Below are the code and all the weights of a small trained network. Each question names an input and a class and asks about switching units off, where a switched-off unit gives its printed mean instead of its output.

import numpy as np


def w(rows, s, z=0):
    codes = np.array(rows[::2]) - 128.0
    scale = np.full(codes.shape[1], s)
    scale[-1] = z or s
    return codes * scale


def f(y):
    return np.maximum(y, 0)


def log_softmax(a):
    a = a - a.max(-1, keepdims=True)
    return a - np.log(np.exp(a).sum(-1, keepdims=True))


def net(x, mask):
    res = np.array(x, float).reshape(1, 7) / 4 @ E
    y = f(res @ A[0][:, :-1].T + A[0][:, -1])
    res = res + np.where(mask, y, B[0][:, -1]) @ B[0][:, :-1]
    return log_softmax(res[-1] @ U[:, :-1].T + U[:, -1])


A, B = {}, {}
E = w([
[63,82,200,194,121],'x0',
[179,98,84,179,38],'x1',
[98,97,118,2,121],'x2',
[30,123,28,126,146],'x3',
[161,58,133,157,156],'x4',
[23,82,171,56,97],'x5',
[119,207,150,102,51],'x6',
],0.0082)
A[0] = w([
[119,106,114,179,109,38],'N0',
[133,109,128,170,81,167],'N1',
[84,60,50,133,141,169],'N2',
[131,122,138,93,69,128],'N3',
[139,148,113,149,146,115],'N4',
[149,204,19,127,117,127],'N5',
[155,123,138,119,85,85],'N6',
[18,200,73,163,182,189],'N7',
[93,94,162,135,115,87],'N8',
[183,92,138,155,144,90],'N9',
[102,155,190,84,144,147],'N10',
[153,82,97,148,130,102],'N11',
[142,157,82,96,125,69],'N12',
[123,140,9,108,94,85],'N13',
[147,166,134,134,114,3],'N14',
[146,180,61,124,92,82],'N15',
[77,93,155,71,78,182],'N16',
[183,43,80,159,141,93],'N17',
[160,117,83,151,110,91],'N18',
[63,145,153,200,59,209],'N19',
[49,131,67,182,192,125],'N20',
[127,134,130,109,144,84],'N21',
[137,66,165,144,136,76],'N22',
[178,64,118,78,151,117],'N23',
[157,114,161,107,86,92],'N24',
[137,216,194,121,124,120],'N25',
[140,145,161,95,145,146],'N26',
[81,57,166,52,60,96],'N27',
],0.013,0.0038)
B[0] = w([
[136,139,133,142,79,158],'N0',
[133,123,129,181,108,180],'N1',
[71,90,162,95,81,221],'N2',
[123,123,118,143,168,182],'N3',
[120,107,109,151,134,153],'N4',
[59,97,90,98,86,216],'N5',
[136,114,118,151,169,155],'N6',
[79,101,119,176,190,227],'N7',
[110,118,154,101,83,166],'N8',
[157,132,102,185,178,182],'N9',
[66,169,101,132,155,196],'N10',
[177,148,110,132,129,170],'N11',
[106,143,140,99,166,164],'N12',
[63,165,148,77,121,210],'N13',
[98,103,137,111,107,142],'N14',
[66,131,116,71,113,184],'N15',
[99,92,168,160,166,239],'N16',
[252,138,110,141,148,206],'N17',
[137,110,84,122,124,170],'N18',
[71,98,194,215,113,213],'N19',
[106,61,88,124,47,206],'N20',
[121,121,137,140,114,141],'N21',
[140,162,103,83,122,168],'N22',
[185,107,194,126,137,193],'N23',
[107,126,95,157,176,165],'N24',
[59,152,199,49,115,189],'N25',
[95,149,151,144,127,169],'N26',
[101,54,180,92,145,250],'N27',
],0.022,0.011)
U = w([
[77,255,47,10,168,111],'0',
[100,183,122,136,22,83],'1',
[225,172,6,163,176,6],'2',
[117,206,237,214,173,150],'3',
[50,20,145,65,216,221],'4',
[204,117,110,59,235,8],'5',
],0.0062,0.0023)

Each question gives the input, the list of numbers given to net, and the class t.
The units are the neurons (one row each of A and B). Each row of codes is followed by its name. A weight is (code - 128) times the scale printed after its matrix; where a second scale follows, it is the last column's (A, B and U).
mask holds one flag per neuron, in row order. A switched-off neuron (its flag False) gives its mean, the last column of its row in B, instead of its output. The means were averaged over made-up inputs and are rounded, as every weight is.
A unit's drop is (log p(t) with every unit on - log p(t) with that unit switched off) / (log p(t) with every unit on - log p(t) with every unit switched off).
The circuit of an input: a set's keep is (log p(t) with only the set's units on - log p(t) with every unit switched off) / (log p(t) with every unit on - log p(t) with every unit switched off). Starting from the 12 units with the biggest drops (on a tie, the unit counted first), units are removed one at a time, each time the one whose removal leaves the highest keep (on an exact tie, the one counted first), for as long as the keep stays at least 0.8.
circuit, biggest first: the units of the circuit, biggest drop first
most important unit: the unit with the biggest drop
top k neurons: the k neurons with the biggest drops, biggest first
drop when u is switched off: that unit's drop, to one decimal
input [-8,7,0,5,8,2,-7], class 1: most important unit : N2
input [2,-4,7,0,-6,-8,-1], class 0: circuit, biggest first : [N27 N16 N19]
input [-8,7,-5,0,-8,0,8], class 0: circuit, biggest first : [N27 N15]
input [5,3,-8,5,2,-5,8], class 1: circuit, biggest first : [N27 N16]
input [-8,-5,4,-4,2,-1,5], class 0: circuit, biggest first : [N27 N19 N7]
input [0,2,-7,6,1,-4,1], class 1: top 3 neurons : [N27 N16 N0]
input [3,-7,-3,-1,-5,-5,6], class 3: top 2 neurons : [N27 N20]
input [8,-7,-1,-5,3,1,6], class 3: top 4 neurons : [N5 N19 N20 N2]
input [-5,2,-4,0,2,4,-3], class 2: drop when N25 is switched off : 0.1
input [7,-1,-7,1,4,-2,1], class 3: drop when N19 is switched off : 0.2
input [-6,-7,0,-6,-5,1,-8], class 0: drop when N5 is switched off : -0.1
input [5,-5,-4,-5,4,4,2], class 3: drop when N5 is switched off : 0.2
